Rows, each with roughly how far along a hidden order it lies (0 to 9)
[ 23  18   0   9  -4  -1  26 -37  -5   0  19   8 -12  35 -13   5   8   8
  -7 -49  30   9 -19   8 -19  15   0  -5  17  -4   8   4  29  -6  -2   4
  -6   8   3 -18  10  17  -2  -8  15 -13] : 0
[ -6   0 -13 -22   5   0  -2  17   0   9   7   3  -2  -8  -2  15   6 -12
 -15  33   1   5  -3 -18  21   0   3  17  -6  -3 -15  -3   1   0   2   1
  -1  15   2   1   8  -7   0   1   2 -22] : 6
[-12   1  10 -15  -3   1 -13  -2   4  -8  -2  16 -14  23 -10  -7   6 -12
  -4 -42   1   7  -6 -22  -7  -4 -17  -5  20  -7   4 -20   8  14 -19 -31
  -8  16   8   7 -13   5  -3 -31   5 -17] : 0
[ 10   5   0 -16   5   3  17  -2   4   4  -2 -12 -23 -23   3   0  -1   4
 -15 -54  -4  -3   0   5  24   7   7  11  -4  -3  17   5   8  -1   1  19
 -11   5 -17  -9   5 -20   4 -13  -8   7] : 6
[-19  12   3   4  -5   0  18 -22  -9   4   4   6  -5   0  -8   2  10   1
  -5   2   0   3  -5  -6  -1   3   9   8  14   9  10  -1   6 -16   5  -4
  11   7   6  11  -4   4   3 -37  26  -4] : 6
[-15  24  15 -31   2   1  -1 -20   5  20 -13  26  -1  24 -15  10  11  -3
   0 -63  -5   4 -11 -28 -19  -3 -22  -8  11   0   8  -9  -3  12 -29 -22
  -4  11 -15  -5  -5   0  -3 -31  18 -34] : 1
[-12   3   7   3  -7   4   4  -5   6  -2   9  -8 -26  14   4  -6  -3 -14
   7 -18 -14   3  -1  -4  18 -13  -4   0  -5  -1  19   0   5  -9 -16  -2
   1  12 -14   4  -8   5   3 -14  21 -19] : 7
[ 18  10 -15   1   4  -1   2 -22   2 -14   6   0  -2  -8  -1  29   9  -5
  -5  -8  19   3   4  -3  -1   5  -6   3 -11  -3 -11  -2   5  14 -11   8
 -12  -9  23   3  18  10  11  -5  -2 -14] : 3
[-18 -15   8 -26  12   7  -4   7  -7  15  10   8  11   1  -7   4   2   1
  -9  27 -17   4 -12 -17   6   9 -10  12  -6  -5   5  -7  -4  -3   9  -9
   5   7 -11 -10   2 -15   5 -23  18 -10] : 9
[-24   1   0  -2   0   4  14 -18 -11  -6  14  10  -4  -4 -11   5   9  -5
  -3  21  14   9  -4 -14   4   1   2   9   5   9  10  -9   3  -8   1  -8
   6  11  12   7  -8   2   2 -35  24  -3] : 7

Part 2:
[-14 -12  -7  -3 -10  27 -44  44  -6 -24  27  33   5  -2  21  14 -34  -6
   9] : 0
[  5  -2  -4  -2   3  -5  25 -15   0  22  -1  -5   1   1   3   1  14   2
  -2] : 6
[ -7   7   8   6  -3   2  11  45   3   8   2 -22   2   6  -9 -26  -1   7
   0] : 4
[ -1  -1  -2   0  -4  -2 -21 -12   0 -13  -2   6   6  -6   0  13  -2  -2
  -1] : 3
[ -2   7   5   1  -3  -2 -18  -7  -2 -20 -10 -15  -1   2 -14   0   7   0
   0] : 3
[ -6  -1  -2  -3  -7  14 -50  -2  -6 -41   5  23   3  -5   9  18 -18  -8
   3] : 0
[ 17  -3  16   8  -9  13 -32 -49  -5 -29 -17 -22 -20  -9  19  23  22  -5
  13] : 2
[  3   2  10   5  -4   5  -2   9   1   6 -10 -25  -8   5  -2  -9   8   3
   1] : 5
[  3   0   0   3  -4  -2  22   5   1  29  -3 -12   4   2   1  -4  10   4
  -1] : 7
[ -2  11   8   4   1  -9  13  19   5   1  -8 -23   1   5 -16 -26   9   6
  -4] : 4
[ -4   4   1   0  -5  -1 -35  -5   2 -31  -3   6   6  -7  -4   8 -10  -4
  -1] : 2
[  4   3   8   4  -3   2   2   3   1   9 -10 -26  -8   5  -4  -7  10   2
   0] : 5
[ -6  -6 -12  -8  -3  10 -24  -5  -8 -21  13  38   8  -4  13  23 -14  -8
   2] : 1
[ 12 -10  -7  -4   0  -6   9 -50   1  16   2  -1  -3  -5  10  25  20  -2
  -5] : 6
[ -2  -4  -7  -4   0   3 -14 -19  -4 -16   5  20   3  -5   7  18  -7  -5
   3] : 2
[ 16  13  17   5   5 -10  18 -48   1  -9 -31 -38 -20   1 -11  -6  37   4
   1] : 4
[ 14  -1   8   7   6  -9  34 -35   4  39 -24 -26 -11   4  -3  -6  18   5
   0] : 9
[  4   8  13   7  -3   1  12  15   1   6  -9 -33  -7   4  -5 -19  16   5
   4] : 4
[ -6  15  10   4   0  -1   5  28   0 -20  -5 -14   1   3 -15 -23   1   5
   4] : 1
[ 7 -7 -4  0  3  0 32  3  1 37  7 -2 -5  6 10 -5  7  3 -2] : 8
[ -7   6   9   5  -5   6  -8  40  -2 -11  -6 -16   0   5  -7 -19  -1   4
   5] : 2
[ -7  -4  -7  -1   5   2   0  22   0   9  15  24   6  -2   8  -6 -22   0
   2] : 5
[ -7   2   6   5  -5   8  -6  48   1   3   3 -13   1   7  -5 -19 -11   4
   2] : 4
[ -8   8   2  -2   6   1   3  34   3 -11   3   7  -2   5  -9 -20 -19   1
  -2] : 3
[-10  12   4   1   2   0 -11  36   0 -19  -4  -3   4   4 -16 -22 -15   1
  -1] : 2
[ -2   0  10   7  -9  11 -22  18  -5  -4  -4 -25  -5   6  -2  -5   5   3
   8] : 3
[ -5   2   5   4  -5   6 -14  27   0  -1  -3 -11   1   5  -4  -9  -7   2
   0] : 4
[  0  -9  -2   2 -15  14 -25  -3  -7   1   3   4   4  -4  17  24   3  -3
   7] : 2
[  2  -2  -8  -3  10 -10  25 -10   3  18   6  19   1  -2   2  -4  -6  -1
  -6] : 7
